Rows, each followed by one of two labels for a hidden trait (new trait and labels in each part):
(in the rows, 128 means zero)
[158 164 131 124 111 140 134 117 116 113 146 139 126 195 152 124  36 124
 150 126  71 182 137 141 114  73 108 124 132 193 129 140 122 118 123 122
 160 140 122 253 125 164 155 148 119 164 156 137 128 140 139 109 142 112
 129 120 161 138] -> <24>
[145 141  95 134 105 126 143 118 124 142 135 121 107 124 131 122 125 134
 130 170  99 143 146 124 118 144 110 112 108 144 130 125 133 131 135 124
 122 128 142 110 134 160 120 136 120 109 112 134 126 176 130 137 147 129
 139 125 144 102] -> <26>
[133 136 105 132  61 119 136 129 126 136 132 123 132  94 129 123 123 126
 136 170 108 131 149 129 119 128 108 104 112 156 128 130 137 125 141 129
 101 130 132  80 131 140 119 171 120 108 123 134 131 153 131 126 148 125
 122 127 121 100] -> <26>
[140 143  99 132  82 126 140 117 123 137 134 118 117 135 124 124 123 138
 127 160 103 140 138 129 117 129 112 109 114 146 134 129 133 132 128 126
 117 126 142  93 133 153 117 138 116 113 109 126 127 176 131 135 147 130
 133 125 121 107] -> <26>
[101 123  21 119 128 111 100 137 117 122 117 142 127 110 119 121 140 171
 157 238  74 195 178 133 116 203 101 136  13 189 158 121 122 122 130 139
 118 124 125  98 133 182 111 193 133 112 122 132 119 103 115 143 137 136
 111 126 107  96] -> <26>
[103 120  21 116 139 121 110 139 114 118 115 144 123 100 119 117 137 165
 153 246  57 196 173 129 127 163  97 134  54 158 161 110 122 119 138 139
  99 134 122 116 115 192 111 222 132 128 125 133 127 102 113 159 135 127
 104 120  79  97] -> <26>
[126 133  96 131  53 119 117 122 130 142 129 118 138 110 123 122 125 126
 133 178 138 130 151 147 114 132 100 104  97 161 142 122 131 132 130 125
  65 124 141  96 137 140 114 133 120  90 119 117 127 171 133 116 144 129
 126 128 122 103] -> <26>
[103 125   1 116 131 106  99 125 112 136 120 136 120 120 119 119 181 160
 154 231  47 188 138 137 124 228  99 149   1 170 159 128 129 132 136 142
 108 112 122  70 134 210 128 158 134  80 121 130 121 133 125 138 143 157
 112 117 114  68] -> <26>
[148 155 128 116 108 152 110 121 123 118 138 135 147 190 142 124  90  93
 144 112 143 148 124 156 101  75 110 107 146 189 139 132 139 130 104 117
 110 130 130 241 130 132 150  90 127 169 169 111 115 125 144  83 109 123
 133 122 156 158] -> <24>
[129 158  73 116 106 138 109 128 118 120 136 135 153 203 143 122  79  97
 142 144 133 168 133 162 110  99  98 113 139 174 145 129 132 126 122 121
 101 134 129 239 122 121 153 102 122 138 156 119 121 147 139 108 144 110
  74 115 132 132] -> <24>
[116 125  31 115 125  89  99 122 117 133 120 139 120  92 129 118 150 192
 157 208  69 183 161 141 111 255  98 145   1 171 155 126 126 131 129 137
 145 109 114  86 141 155 119 171 132 108 120 141 106  78 127 118 133 149
 104 127 137  83] -> <26>
[ 99 114  17 116 130 127  98 129 115 132 117 136 134 106 118 125 169 159
 146 232  85 172 152 134 119 181 107 131  29 184 149 119 154 127 124 140
  94 118 125  62 117 174 123 175 141 119 126 124 119 101 120 142 128 146
 106 116  99  92] -> <26>
[ 83 121  20 115 149 106  87 125 112 133 116 132 145  94 121 123 158 181
 144 211  75 172 164 144 123 170  90 135  33 164 160 117 127 130 128 142
  90 113 117  84 122 179 122 171 137  85 119 130 126  89 127 119 142 147
  92 117 100  80] -> <26>
[ 97 114  20 119 134 117  94 136 117 120 116 139 125 111 119 122 132 176
 154 240  83 185 170 125 120 180 104 130  43 174 161 116 122 120 130 139
 104 130 124 116 123 164 107 199 136 118 120 130 121  94 115 138 136 125
 104 127 104 100] -> <26>

Part 2:
[150 121  91 138 129 132  92 123   9 138 132 116 146 133 106 123 131 117
 124] -> E
[131 114 104 144 130 143 146 123 242 126 124 159 120 108  98 131 119 113
 141] -> R
[145 124 101 132 130 137  91 120  16 139 132 121 136 142  94 124 132 119
 121] -> E
[109 110 135 132 135 140 145 120  90 133 125 125 163 123  94 126 130 124
 130] -> R
[123 128 131 128 130 141 135 121 108 129 128 133 131 133 117 129 128 124
 127] -> R
[153 123  98 134 132 143  97 118  35 141 131 111 146 132 105 127 129 119
 124] -> E
[159 118  92 142 133 126 102 125   3 140 128 110 125 114 117 125 126 115
 131] -> E
[121 116 125 135 133 142 141 119 136 132 125 138 145 118 101 129 126 120
 134] -> R
[137 121 127 137 129 131 143 125  63 127 126 125 140 112 133 127 123 122
 135] -> R
[114 118 134 129 135 154 139 116  99 133 126 132 149 129 100 128 127 123
 128] -> R
[122 126 135 135 132 145 139 119  97 128 127 133 128 130 114 129 126 122
 128] -> R
[156 126 107 135 133 156  80 114  27 148 131 112 120 140  92 129 128 117
 123] -> E
[111 112 123 150 139 129 132 124 130 126 123 147  52 105  81 129 123 109
 137] -> R
[158 126 111 135 131 172  75 110  15 156 131 101 156 140 107 131 124 119
 124] -> E
[150 122  93 137 128 140  86 121   4 140 133 114 159 139 108 122 131 121
 123] -> E
[149 114 104 136 125 150 156 122 229 128 124 150 198 106 124 130 118 122
 141] -> R
[145 120  94 135 132 129 107 123  26 136 131 118 148 127 106 125 130 119
 127] -> E
[153 120  98 127 130 136 109 121  11 140 132 113 192 133 114 124 133 124
 125] -> R
[113 116 136 130 134 152 144 117  95 133 127 130 160 132  93 127 131 124
 127] -> R
[130 113 117 139 131 141 150 122 158 129 124 136 178 107 115 129 121 121
 140] -> R
[138 121  98 136 134 131 100 121  31 136 131 124 121 134  89 126 132 117
 124] -> R
[131 122 140 132 130 172 155 111  77 133 129 130 191 130 122 130 126 124
 130] -> R
[ 98 115 142 128 136 156 138 113 113 135 127 131 151 144  69 127 133 124
 122] -> R
[119 127 127 134 132 122 118 128 147 125 127 137  68 127 106 129 128 121
 129] -> R
[127 123 137 138 132 156 147 114  89 131 128 135 155 129 112 132 127 121
 129] -> R
[159 121  89 137 126 137  80 125   1 141 133 112 149 133 119 118 133 118
 126] -> E
[123 128 104 131 127 119 122 127 130 139 132 142 118 134 117 126 133 119
 123] -> R
[129 117 103 146 132 145 142 120 255 125 124 165 100 111  89 132 118 111
 139] -> R
[115 116 128 137 136 137 140 122  82 129 125 137 121 117  96 128 127 117
 133] -> R
[116 111 121 148 138 126 137 126 108 126 122 136  80 101  95 127 121 111
 138] -> R
[110 125 133 149 138 126 121 123 117 123 125 146  31 122  88 130 125 111
 130] -> R
[123 126 116 140 132 132 118 122  94 134 131 132  96 134 103 127 131 118
 124] -> R
[153 119  91 145 133 124  96 124  10 140 128 114 126 117 108 125 127 115
 129] -> E
[149 121  97 130 129 138 112 120  14 139 132 114 186 134 114 124 131 123
 123] -> E
[126 113 130 131 131 143 145 122  70 131 125 129 180 116 123 127 127 124
 134] -> R
[157 117  91 140 131 125 101 125   1 139 129 110 159 115 120 124 128 119
 130] -> E
[123 111 120 141 134 137 142 124 117 130 123 136 125 106 107 128 123 117
 138] -> R
[128 124 129 135 132 138 135 121  75 129 127 131 126 123 116 128 126 121
 131] -> R
[121 127 114 142 130 127 118 124 103 136 131 136 101 135 103 126 132 117
 123] -> R
[121 122 129 142 134 132 137 123  91 124 126 139  82 118 109 129 124 116
 132] -> R
[126 127 113 135 127 126 121 126  91 138 131 136 135 133 118 126 132 120
 124] -> R
[110 114 131 140 138 138 137 120 103 130 125 138  95 121  83 127 128 116
 131] -> R
[132 114 125 131 130 148 146 122 126 133 125 130 192 113 121 128 125 125
 136] -> R
[150 124  89 137 128 139  68 123  13 140 134 119  89 142  92 117 134 112
 120] -> E
